Below is a small trained network, with its code and all its weights. Each question gives an input and a target symbol and asks what happens when units are switched off, that is, made to give their printed mean instead of their output.

import numpy as np


def w(rows, s, z=0):
    codes = np.array(rows[::2]) - 128.0
    scale = np.full(codes.shape[1], s)
    scale[-1] = z or s
    return codes * scale


def norm(h):
    return h / np.sqrt((h * h).mean(-1, keepdims=True) + 1e-5)


def f(y):
    return y / 2 * (1 + np.tanh(0.7978845608 * (y + 0.044715 * y**3)))


def softmax(a):
    e = np.exp(a - a.max(-1, keepdims=True))
    return e / e.sum(-1, keepdims=True)


def log_softmax(a):
    a = a - a.max(-1, keepdims=True)
    return a - np.log(np.exp(a).sum(-1, keepdims=True))


def net(x, mask):
    ids = ['Πβγζθλμξσφ'.index(c) for c in x.split()]
    T = len(ids)
    res = E[ids] + P[:T]
    u = 0
    for l in range(3):
        q, k, v = (norm(res) @ M[l].T for M in (Q, K, V))
        z = softmax(np.where(np.tri(T) > 0, q @ k.T / 2**0.5, -1e9)) @ v
        res = res + np.where(mask[u], z, O[l][:, -1]) @ O[l][:, :-1]
        u += 1
        y = f(norm(res) @ A[l][:, :-1].T + A[l][:, -1])
        res = res + np.where(mask[u : u + 4], y, B[l][:, -1]) @ B[l][:, :-1]
        u += 4
    return log_softmax(norm(res)[-1] @ U[:, :-1].T + U[:, -1])


Q, K, V, O, A, B = {}, {}, {}, {}, {}, {}
E = w([
[159,125,100,128,142,149,208,134,113,83,197],'Π',
[117,175,199,96,133,157,97,146,155,192,82],'β',
[169,165,115,124,85,115,126,194,192,187,143],'γ',
[95,118,165,152,107,22,118,147,113,109,134],'ζ',
[6,104,127,112,73,96,122,77,184,118,121],'θ',
[175,137,216,149,81,138,119,136,143,119,207],'λ',
[79,123,140,114,104,124,182,153,146,201,76],'μ',
[180,50,138,147,103,177,77,158,96,62,92],'ξ',
[122,132,118,166,165,87,125,158,141,39,210],'σ',
[52,105,185,149,102,129,78,201,93,117,191],'φ',
],0.02)
P = w([
[83,154,126,165,137,79,161,125,217,90,131],'0',
[163,116,128,150,190,99,135,72,157,201,135],'1',
[162,58,121,67,182,79,88,102,192,165,154],'2',
[122,91,128,65,124,96,119,147,242,86,139],'3',
[76,189,130,169,101,119,152,144,161,62,90],'4',
[163,204,57,177,150,120,99,56,60,175,101],'5',
[200,124,74,120,219,109,79,30,65,247,152],'6',
[177,26,109,29,221,71,83,97,192,207,194],'7',
[86,156,143,101,69,139,168,182,241,11,85],'8',
[100,226,79,208,53,149,141,132,141,42,44],'9',
[161,255,48,248,133,143,96,48,39,173,65],'10',
[205,104,101,101,233,105,127,57,115,246,208],'11',
[142,26,161,40,202,106,151,136,230,163,188],'12',
[148,132,179,155,112,121,167,167,196,82,93],'13',
],0.0099)
Q[0] = w([
[124,254,29,226,86,161,70,37,4,166,123],'L0H0',
[161,26,107,60,209,87,72,69,125,233,219],'L0H0',
],0.0083)
K[0] = w([
[149,44,135,8,178,92,99,118,153,159,175],'L0H0',
[103,128,149,59,81,135,155,184,175,51,121],'L0H0',
],0.012)
V[0] = w([
[149,149,7,200,115,164,243,99,183,187,127],'L0H0',
[196,50,211,88,3,100,199,46,93,146,73],'L0H0',
],0.0034)
O[0] = w([
[160,225,40,2,110,67,41,93,107,75,168,2],'L0H0',
[219,115,171,147,71,66,90,5,221,104,65,64],'L0H0',
],0.0078,0.00061)
A[0] = w([
[102,144,170,21,117,214,191,106,119,192,18,81],'L0N0',
[239,150,219,132,124,235,54,188,112,71,198,2],'L0N1',
[76,143,2,55,99,73,135,57,197,158,49,77],'L0N2',
[69,114,151,143,121,142,52,87,136,125,132,182],'L0N3',
],0.0043,0.00083)
B[0] = w([
[158,95,153,181,161,162,39,176,122,12,184,160],'L0N0',
[86,112,103,148,140,137,176,74,154,95,170,253],'L0N1',
[138,103,127,183,255,177,196,203,103,151,75,177],'L0N2',
[101,122,44,87,141,123,69,67,136,153,126,153],'L0N3',
],0.009,0.0033)
Q[1] = w([
[95,229,130,183,50,154,145,151,127,58,71],'L1H0',
[135,214,59,254,147,157,104,30,19,208,110],'L1H0',
],0.0099)
K[1] = w([
[175,88,85,195,210,112,76,54,53,255,175],'L1H0',
[154,15,165,3,194,93,123,146,177,156,182],'L1H0',
],0.0098)
V[1] = w([
[146,58,33,148,159,220,173,34,124,57,182],'L1H0',
[22,81,70,150,93,62,186,119,70,4,26],'L1H0',
],0.0037)
O[1] = w([
[78,144,132,170,129,7,78,135,156,166,178,2],'L1H0',
[117,189,68,230,87,130,76,117,77,147,36,147],'L1H0',
],0.012,0.00087)
A[1] = w([
[141,134,59,115,113,80,232,67,162,123,101,71],'L1N0',
[3,121,101,129,110,193,79,143,90,136,202,80],'L1N1',
[159,167,140,130,205,140,133,66,203,87,98,251],'L1N2',
[172,131,163,112,124,162,130,137,164,143,128,231],'L1N3',
],0.0062,0.0021)
B[1] = w([
[132,157,119,54,54,30,102,38,49,144,115,157],'L1N0',
[190,188,135,89,101,218,94,106,126,187,131,187],'L1N1',
[212,153,49,103,118,65,2,107,172,165,126,254],'L1N2',
[218,82,68,90,131,111,209,64,96,105,161,240],'L1N3',
],0.0086,0.0027)
Q[2] = w([
[125,39,127,33,211,157,187,97,127,197,181],'L2H0',
[64,194,254,38,134,164,247,108,161,19,105],'L2H0',
],0.0051)
K[2] = w([
[216,168,158,109,39,149,71,254,209,124,133],'L2H0',
[203,174,186,145,182,135,111,77,74,222,144],'L2H0',
],0.0069)
V[2] = w([
[70,121,54,113,2,94,242,67,125,181,166],'L2H0',
[176,149,164,179,177,70,166,171,94,42,133],'L2H0',
],0.0053)
O[2] = w([
[87,46,76,164,166,158,152,14,80,57,167,187],'L2H0',
[171,24,190,84,41,165,2,246,84,20,215,253],'L2H0',
],0.0074,0.00043)
A[2] = w([
[122,94,132,102,179,79,139,142,135,109,91,39],'L2N0',
[102,115,132,139,254,169,139,204,144,137,68,62],'L2N1',
[122,64,160,133,92,59,132,133,129,121,129,253],'L2N2',
[136,140,153,7,197,151,170,135,84,98,130,127],'L2N3',
],0.0083,0.0022)
B[2] = w([
[108,134,199,174,211,95,80,1,222,131,140,146],'L2N0',
[167,213,157,140,188,148,173,43,101,38,181,204],'L2N1',
[201,137,223,207,81,220,175,112,17,151,118,255],'L2N2',
[54,105,67,164,17,3,154,162,19,216,38,205],'L2N3',
],0.0065,0.0039)
U = w([
[57,136,120,105,134,187,97,217,57,173,213,182],'Π',
[117,121,58,36,125,88,187,126,9,121,164,161],'β',
[114,116,158,140,252,191,219,182,112,145,135,176],'γ',
[165,51,93,149,85,210,112,127,98,89,60,178],'ζ',
[178,99,110,93,116,107,188,228,179,220,107,101],'θ',
[57,138,77,133,151,119,131,53,169,164,99,250],'λ',
[104,119,69,132,205,52,70,171,119,70,236,47],'μ',
[108,90,195,185,99,39,107,161,85,156,96,87],'ξ',
[161,73,197,113,117,127,151,55,204,154,228,72],'σ',
[221,231,163,3,164,117,36,81,100,96,83,116],'φ',
],0.0068,0.0011)

Each question gives the input, a string of symbols that net reads in full, and the target symbol t.
The units are the heads (2 rows each of Q, K, V and O) and the neurons (one row each of A and B). Each row of codes is followed by its name. A weight is (code - 128) times the scale printed after its matrix; where a second scale follows, it is the last column's (O, A, B and U).
mask holds one flag per unit, layer by layer, with each layer's heads first. A switched-off unit (its flag False) gives its mean, the last column of its rows in O or B, instead of its output. The means were averaged over made-up inputs and are rounded, as every weight is.
A unit's drop is (log p(t) with every unit on - log p(t) with that unit switched off) / (log p(t) with every unit on - log p(t) with every unit switched off).
The circuit of an input: a set's keep is (log p(t) with only the set's units on - log p(t) with every unit switched off) / (log p(t) with every unit on - log p(t) with every unit switched off). Starting from the 12 units with the biggest drops (on a tie, the unit counted first), units are removed one at a time, each time the one whose removal leaves the highest keep (on an exact tie, the one counted first), for as long as the keep stays at least 0.8.
circuit, biggest first: the units of the circuit, biggest drop first
k most important neurons: the k neurons with the biggest drops, biggest first
top k neurons in layer l: the k neurons of layer l with the biggest drops, biggest first
drop when u is switched off: that unit's drop, to one decimal
input θ φ λ φ σ λ ζ μ, target Π: 2 most important neurons	(L1N1, L0N0)
input ζ ζ φ Π λ λ ζ β λ γ γ ξ ζ ξ, target β: circuit, biggest first	(L1H0, L0H0, L2N3)
input ξ λ ζ σ θ, target σ: circuit, biggest first	(L1H0)
input γ σ γ ζ ζ θ, target β: top 2 neurons in layer 2	(L2N3, L2N1)
input λ λ θ ζ σ γ θ β Π λ θ θ λ λ, target λ: circuit, biggest first	(L1H0, L2H0)
input γ ξ ζ γ θ μ, target γ: circuit, biggest first	(L0N0, L0N2)
input Π β γ μ β, target θ: circuit, biggest first	(L1H0, L2N3)
input φ θ λ γ μ φ ζ ξ ζ γ θ σ θ, target β: 3 most important neurons	(L2N3, L0N2, L0N1)
input Π λ μ, target μ: circuit, biggest first	(L1H0, L0N0)
input γ ξ ζ σ, target β: 3 most important neurons	(L2N3, L0N0, L0N1)
input λ ζ φ, target σ: circuit, biggest first	(L0H0, L1H0)
input θ μ λ λ γ θ σ, target σ: circuit, biggest first	(L0H0, L1H0)
input γ σ ξ β φ Π μ σ λ φ σ μ ξ, target γ: circuit, biggest first	(L0H0, L2N1)
input λ λ ζ φ β, target σ: circuit, biggest first	(L1H0)
input θ β ζ λ φ ζ ξ μ, target γ: circuit, biggest first	(L2N1, L0H0)
input β γ γ λ γ Π ζ μ, target β: 4 most important neurons	(L2N3, L2N1, L1N3, L2N2)
input ζ λ Π λ σ λ ζ θ μ, target σ: 2 most important neurons	(L2N0, L0N0)
input λ γ ξ ζ ξ ζ ζ μ θ, target ζ: circuit, biggest first	(L1H0, L0N1)
input λ ζ Π λ γ β λ λ λ μ, target σ: top 2 neurons in layer 2	(L2N0, L2N1)
input ξ σ μ σ φ Π Π β φ γ λ λ μ, target β: top neuron in layer 1	(L1N3)
input γ λ σ λ ζ γ φ λ Π, target β: circuit, biggest first	(L2N3, L0H0)
input λ γ β γ ξ μ φ φ, target ξ: top 2 neurons in layer 0	(L0N1, L0N0)
input λ ξ γ μ Π σ, target β: 3 most important neurons	(L2N3, L0N1, L0N0)
input λ ζ ξ, target σ: drop when L1H0 is switched off	0.4
input ζ ξ φ λ σ ζ Π γ σ, target ζ: drop when L1H0 is switched off	0.7
input σ μ Π λ ξ, target φ: drop when L0H0 is switched off	1.3
input μ Π μ φ, target φ: drop when L1H0 is switched off	0.1
input θ ζ ζ γ λ ζ φ σ, target σ: 2 most important neurons	(L2N2, L0N2)
input ξ λ λ λ λ μ λ ζ ζ, target φ: circuit, biggest first	(L0H0)
